Each row is followed by its class.
[-35 -10  15  15  -4 -25 -17  34 -39  30  -8  35  36  22  -1  18  16  28
  16   3  21   0   5  37   5 -22 -25  25 -27 -23  -4 -27  -9  -1 -15   0
 -21   0   3  14  -4  15  -6 -22 -18  14  11 -17  26 -25  -8  23 -19  10
  12  -3  35   1  -5   2 -10 -24 -14  39 -11  16  38 -15 -12 -15]
Zos
[-10  -3 -70  -2  11 -23  -4  51 -15  43  -2  17  47  22   0  25  21  38
  33   6   8 -23  19  20  -8 -31 -32   8   0  14 -10 -19 -19  -3 -17 -10
  -6 -11 -18   0 -22   6   7 -16  -9  17  -4 -17   6 -24  -3  14  -3  17
  25  -1  45  -5  -8  22  -2  -5  -9   9 -13  30  29  -9 -12  -8]
Zos
[-18 -54  25 -33 -23 -45  -3 -13   2  31   7  16  14 -14 -12   7  -2 -20
  15   7  12 -10 -19  36   0  23 -24   8  11 -10  13  21   5  35  22  -5
   1   8  -1  -2 -39  14  14   1 -24 -13  15  27  -6 -17 -13   1  -9 -13
 -10 -25  10   6 -27 -31 -33  33  -8   3 -13  28  71  21  -7   2]
sile
[-22 -22   4   1 -10 -15   5  20 -21  -1 -33   6  32   8   2  38  -6  37
  13  -4   4  -2  14   3  19 -12  -4  15  -9   9 -23 -29 -13  -4 -13  -7
  -8  11  10  -8   4  18 -13 -25 -18   3  11 -27  19 -10   6  12  -6  -3
  29   4  27   6   3  12 -25 -10   4   9 -13  19  20 -20   6 -31]
Zos
[-32 -25 124  -3   0 -27  -3  30 -10  62 -12  23  48  -4 -13  50   6  52
  32  15  46 -19  19  21  27 -34 -59  17   8  -5 -17 -34  -6  16  -7  -2
 -10 -29  -8  12 -11  44  -1 -30  -8 -17 -23 -43   7  17 -34  13  -2  22
 -15  -9  34   0 -11   4 -35 -30  -4  12   6  31  48 -17   4 -17]
Zos
[  0  -2   6  11   8 -11   6  11   4 -40  15  -7   0 -12  12  -2  42   0
 -21   7   4  21  60 -14 -12 -18  -5 -10 -13  17   4 -14  19  -7  10 -15
 -13   0   0  -2  13   9   4  24 -19   1  27  -9  15 -28  -5 -17   8 -13
   3  -6  17   1   6  -9 -20  29 -14   9   1  18  -2  -9  -7   5]
mus
[  2  -2  -4  10  -8 -10  -3  -1 -13 -36  -9   1  19   1   0   8  13  26
 -17   4   0  -5   0   2  10 -20 -28 -16  -2  12  -2  -2  -6  -7 -26 -12
 -31 -53  -5  13  -4  11  -5 -12  12   3  -5 -10  28 -15   3   3   1  18
  33   4  19   0  -3  15  -7  -7  -1  12   4  -6  -2   2  21   5]
Zos
[ -5   2  22   9  -1  -5  -5  -3 -13   2  17 -11   4 -45   4  22   4  12
 -29   3 -10 -10  23 -22   9  -8 -20 -23   3   5  18  19   3  33   2 -15
 -41 -23 -55 -16  16  35  -1  23  21  19  27 -26   0 -18   9  -4  11   8
 -54 -22 -21  11 -28  -8 -23  54  16  54   3 -22  61  16  -8  19]
sef
[ -20    9   10   -6   46  -24   -3  -18   13    0   12   16   46  -35
  -11   20  -24    9   23   47   25  -15   -2   66   11  -77   25   19
   33    6    4    9   72  -34   -2    0  -25  -10  -30    6  -27   88
   24   13   16  -16  -11    4   20 -109  -23   25  -48  -25  -81   17
   21    1  -33    2  -43   16  -71    6  -35   47   79   -5  -13   37]
sef
[ -2   7   2   5  26  -7  14  11   4 -16   7   9  -9 -27   4 -13  -2  -9
  21 -10  -3 -13  42   8   8 -18   6  -2  18   0 -11 -11  43 -45  13  -6
 -18   1   9  -8  18  29   6  39   2 -21   9  23 -18 -27   5 -10   5   1
 -36   5  -7  -7   2 -16 -31  29 -10 -18 -30  -1  16   3 -19  -7]
sef
[-27  -7  31   7  23 -18  12 -29  19 -15  24  16  34 -26  -3  39 -15 -10
  -6   9   7  15   0  10  15   2  41  19   8   3  18  12  20  34  11   3
 -23   1 -20   5   3  45   4  -6  -4   5  52  17  39 -19  10 -15 -16   5
 -34  -7  20  16  -4   3 -56  -2 -15   7 -31   8  86  11 -14  -4]
sef
[-12 -50  33   9  -2 -26  -4 -24 -18  -6   9  22  27 -34 -18  22  12 -26
  18  26   8  -5  -2  40   7 -20 -21  -2 -14  -3  -2  -1   7 -12  34  -5
 -26  21 -18  21 -11  12  13  15  -2 -26  33  16   9 -27 -11 -15 -10   6
  -5 -30  12 -10 -10  -4  -9  11 -31  -2 -22   5  43  21 -22 -10]
sile
[ -8  14   8   4  12   4   9  36 -18  40 -16   6  33   7  14   4  15  29
   8  -9 -47 -18  30  16   4 -32 -31  26  -9   8 -22 -25   2   1 -20 -22
  -3  -8  -6  -7  -6   8  -3   2  -2  14 -18 -18   7  16 -13   5 -17  11
 -12  22   7  -3 -40   5 -13  12  17   9 -17  17  26 -12   3 -38]
Zos
[  1   9   6  -2  13   8   1  -5  18  20  -3 -13 -25 -29  -1   1  18  24
 -11   9   0 -16  37  -5  26 -42  14 -22  16  22  -3  -2  16  10  16 -35
 -32  -2 -22 -10  21  49 -12  13 -21   6  25 -19  -2 -23   1 -26   1 -16
 -14   6  -6   4 -23   1 -52  41  -2   0   6  -2  27 -11   4  13]
sef
[-26  -8  -1  -6 -36  -7  10  48 -17  42 -12  15  31  19  10  14  21  54
  35   8  -1 -14  -8  -1   7 -11 -75   2  -7  -5 -17 -23 -36  -1 -12  23
   4 -21 -10  10 -21  30  10 -14 -18 -16 -13 -21  16  -5 -16   9  -4  16
   5   3  29   2   4   7   2 -35 -15  13 -13   2  -6 -31  -7  -9]
Zos
[-29 -12  13   5   4 -13   8  16 -15   6 -12   4  36  24   4  28  18  36
  17   1  19  -3  27  15  36 -47 -32   9   0  -1 -26 -32 -10   1 -32 -20
 -22 -15   2   1   3  29 -11 -10 -10   2   0 -27  19 -31 -14   2  -3   8
 -14  11  23   9 -16  14 -31 -16   8  -1  -7  28  25  -7   3 -25]
Zos
[-27   1  22   6  17 -18   3  24   4  27  -4  12  40  -6 -17  -1   6  26
   9  14  23  -1  45  19  19 -54  -7 -10   5   1 -23 -25   9  -1   2 -31
 -16  -4 -19 -16  -2  44  -7  -9   6  -6   1 -26  15 -27 -15  11  -3  13
  18  -2  28   1  -9  14 -46 -19 -22  -1   0  35  34 -27  -6 -14]
mus
[-18 -21  13  -2  -9 -39  -8  19  -2  46 -34  13  58  14  -1  38  -2  38
  31   2  27 -13  -8  20  28 -30 -39   0   2   0  -7 -21 -14  -4  -1 -11
  -4 -21   5  21 -23  24  -8 -16  -8   7 -25 -14  34 -37  -4  14 -14   9
 -10   7  33   8 -22   5 -17 -26 -21  22 -13  26  38 -13  12   5]
Zos
[-20  44   4  -4  50  11  -2  20  13 -20  10   0  10   7  -5  21  33  32
  -9  15  22  22  48 -21  -4 -33  12   1  -7  27 -20 -14 -62 -20  19 -13
  -7   4 -22 -22  17  41  13  22 -15  21  22 -14  45 -32 -21 -27 -15 -11
  37  17  37   2  15   7 -49  20 -33   7 -10  25  10 -21 -23  19]
mus
[  0 -44 -29  -3  -5  -3   8 -44  -3 -53  -6  -6   8 -31  20  30 -25   9
   8   3  -7 -12  25  12   1 -20 -11   1   4  -2 -28  11  -7  18   4  -1
  53  31  -5  13  25   7 -26  23  -4 -27  15  27  17 -17 -11  10   3   0
  -6 -17 -33  26 -14 -15 -27  39 -19 -12 -12  35  11  12   2 -20]
sile
[-18  29  10  24   2   9  10  44 -27  25 -13  13  43  39  -4  12  37  29
  23   7  -4   5  18 -14  -7  -8 -10  12 -30  -2  -6 -35 -22 -17 -24  -5
 -10 -23   0   4  10 -13  -6 -24 -23   0  -2 -40  30   5  17   1  -7  11
  19  21  25 -13  29  20  15  -9  21  20 -14   0  17   5  17  -7]
Zos
[-16  -4   3  -5  -7 -11  -5  30   7  50 -17   7  38  10  -2  27  -2  27
  27   9   3  -3  11 -16  17 -16 -16  32   6  -3 -13 -14 -20  12 -27  -1
   3  -9   6   7 -17  17   9 -15 -17   7 -11  -9   4  -2  -4  20  -9  14
   4  10   8  -9  -4   9 -16 -24   7   0  -4  26  31  -4  11 -18]
Zos
[-14  -2   3   4  -9 -22  -3  45 -18  14  -3  15  18  11   4  38  12  35
  15   0   4  -8  -4  -6  10 -17 -54   5 -14   0 -10  -9 -34  13 -25  -3
 -27 -28  28   7   6   1   2 -20 -40  -4  12 -36   6  -1   1   8   8   2
   4 -12  21  -3  12  10   0 -14   3  18   3  27  11  -3 -49 -10]
Zos
[-10   5 -13  13  44  35  -5   6   6 -53   5 -26 -25 -32  27  28 -24  15
  -5  -3   3 -11  38  41   7 -68  22  -8 -21  18 -22   5  51 -34  12 -35
 -43  12   6   6  26  55  -2  22  40 -15 -15  -2  26 -98  -3 -14  -8 -21
 -43  19   6  -6 -17  -7 -48  76 -30 -16 -37 -27  50  -7 -14 -10]
sef
[-11 -37  -3   0   7 -17 -10  43 -20  -9  -6   6  19  -3   9  22 -17  25
  10  38  -1 -18  27  27 -13 -25   6  11  -3 -18 -22 -11  10  28  42  -7
   4  67  16   7  -6  -3 -13  12  18  -7  23  42  13 -12 -14   1  -6  -7
  41 -15  13  22  -1 -20 -26  46 -20  -9 -24  47  28   4 -10  -9]
sile
[-21  11  29 -13   4 -23   1  30  -2  33   3  12  48  26  -8  25  12   4
  11   7  31   0  24  -3   2 -63 -22  15   7  -6 -28 -19  -4  19 -31  -8
  -6 -29  -1  -3 -20  34  -4 -15 -17   8  27 -24  12  -5 -11   5 -17  19
   9  -7 -49   6   5  11 -24 -24  -8  26 -10  21  34  -2   0  -8]
Zos
[ -6  12  15  -5  27 -18 -10  -7 -12   9   5  16   7   8  -5 -14  41   1
   4  18  18  18   4  22 -34  -7   4  12 -21  15   4  22   9 -11  36   2
   7  17 -13   2  -4  13  14  10   6   4   8  17  -1 -47   6  -2 -26 -10
  20 -22  24  -4  22   4  -1  -3 -24  21  -5  21   4  -9 -13   6]
mus
[-15   5  11   5  10  -9   6  29 -15  31   0   4  53  31  23  17  33  47
  31  10  15   2   7  20  -4 -28 -29  -4 -36  -4 -13 -12 -24   2  -5 -10
  -8 -20  -7   0 -15  27   4 -25  -9  17  22  -7  20  -5   3   0 -14   9
   2  -5  33  16  17   0 -12 -13  -5  14 -14   9  19   4 -32 -10]
Zos
[ 11  30  38  14   3  52   2  -6 -48 -39  18  17  -8   2   5 -24  41   8
 -21  15 -20  21 -17 -47 -23  -5  41 -18 -36  14   3 -35 -22  -2  -3  -8
 -17 -20 -33   4  31   5   0  12   1  19  40 -16   9  11  47 -26  -2   8
   8  -9   8  -2  32  -5 -10   1  23  32   3 -31 -19   9  -9  -2]
mus
[-24 -12   7  16  16  -3   0 -16 -18  -5   6  14  13 -13  29  -1  -2  -6
  19  10   5 -12   5  45  -6 -19 -11  12   3 -11 -10   2  24  14   7  12
  -6  19 -27  17 -16  15 -12  15  21   4  -4  22  -1 -28  -9   9  -1   0
 -20 -11   8   1  -9  -2  -5  47 -30  -4 -13  14  11  17 -11 -18]
sile
[-14  -9  18   7   4 -22  -4  41 -11  28  10  16  21  -9  -9  26   4  -4
   8  -6  37  -3   1  11   8 -22 -38   9   7  -4   0  -2   8  -9 -13  -5
 -10 -17   4  -9  -8  18  -4 -17  -3  -9  -8 -19   3  -9 -13  23 -10 -17
  -5   1  19  -8 -13  14 -18 -25 -11   6 -18   6  18 -14 -10  -6]
Zos
[ -3  13 -24   6  30  25 -14  -3  -2  14 -11 -25  10 -19   7  24  -7  44
   5   5  15 -40  22   4  25 -52 -28   1  26   8 -17 -10  13  -3  31  -8
 -20 -38 -21   9  10  63 -28  -4  24 -14 -37   3  30 -30 -18 -12  90 -13
 -70  -8  10  15 -46   7 -36  29 -19 -16 -29 -17   4  -2  -1  -1]
sef
[  6  21  34   6  17  31   2 -35 -12 -24 -17  -8  17  27   3  -2  13  -6
   1   5   5  36 -16 -28 -10 -28  18 -10  -6  31   3 -21  13  16 -15  -2
  -8 -27 -44   6  19  12 -11  -1  -2 -15  36 -15  33 -15  26 -18 -17  31
  -3  13   6  15  25   2 -20 -19   5  13   2 -13 -17   3   0 -10]
mus
[  7 -14  -8   3  19  -5 -13   6  11 -35   9   7 -17 -35  19   6 -12   9
  14  13   1 -24  28  10 -16 -24   8 -12   4  39 -18  15  33  12  42   2
   5  32 -20  -1  14  27   9  26  32 -15   0  29  -6 -22 -49 -20  10 -14
 -28 -12  -3   7 -12 -18 -18  62 -24 -28 -20  -2  15  21 -17   5]
sile
[-14  -2  13 -11   4 -10   5  10   4  -5  -2  23   4  17   5  23  -5  34
   4 -12  26  -4  15  -3  11 -31   2  -9   1   7 -12 -16  -8 -13  -2  10
 -11 -11   7  11 -21  45 -12 -10 -16 -17  24  -5  34 -30 -36  -5   1 -22
   5  -5  20   2   0  -5 -28 -13 -16   7   1   1  11  -4 -17   6]
Zos
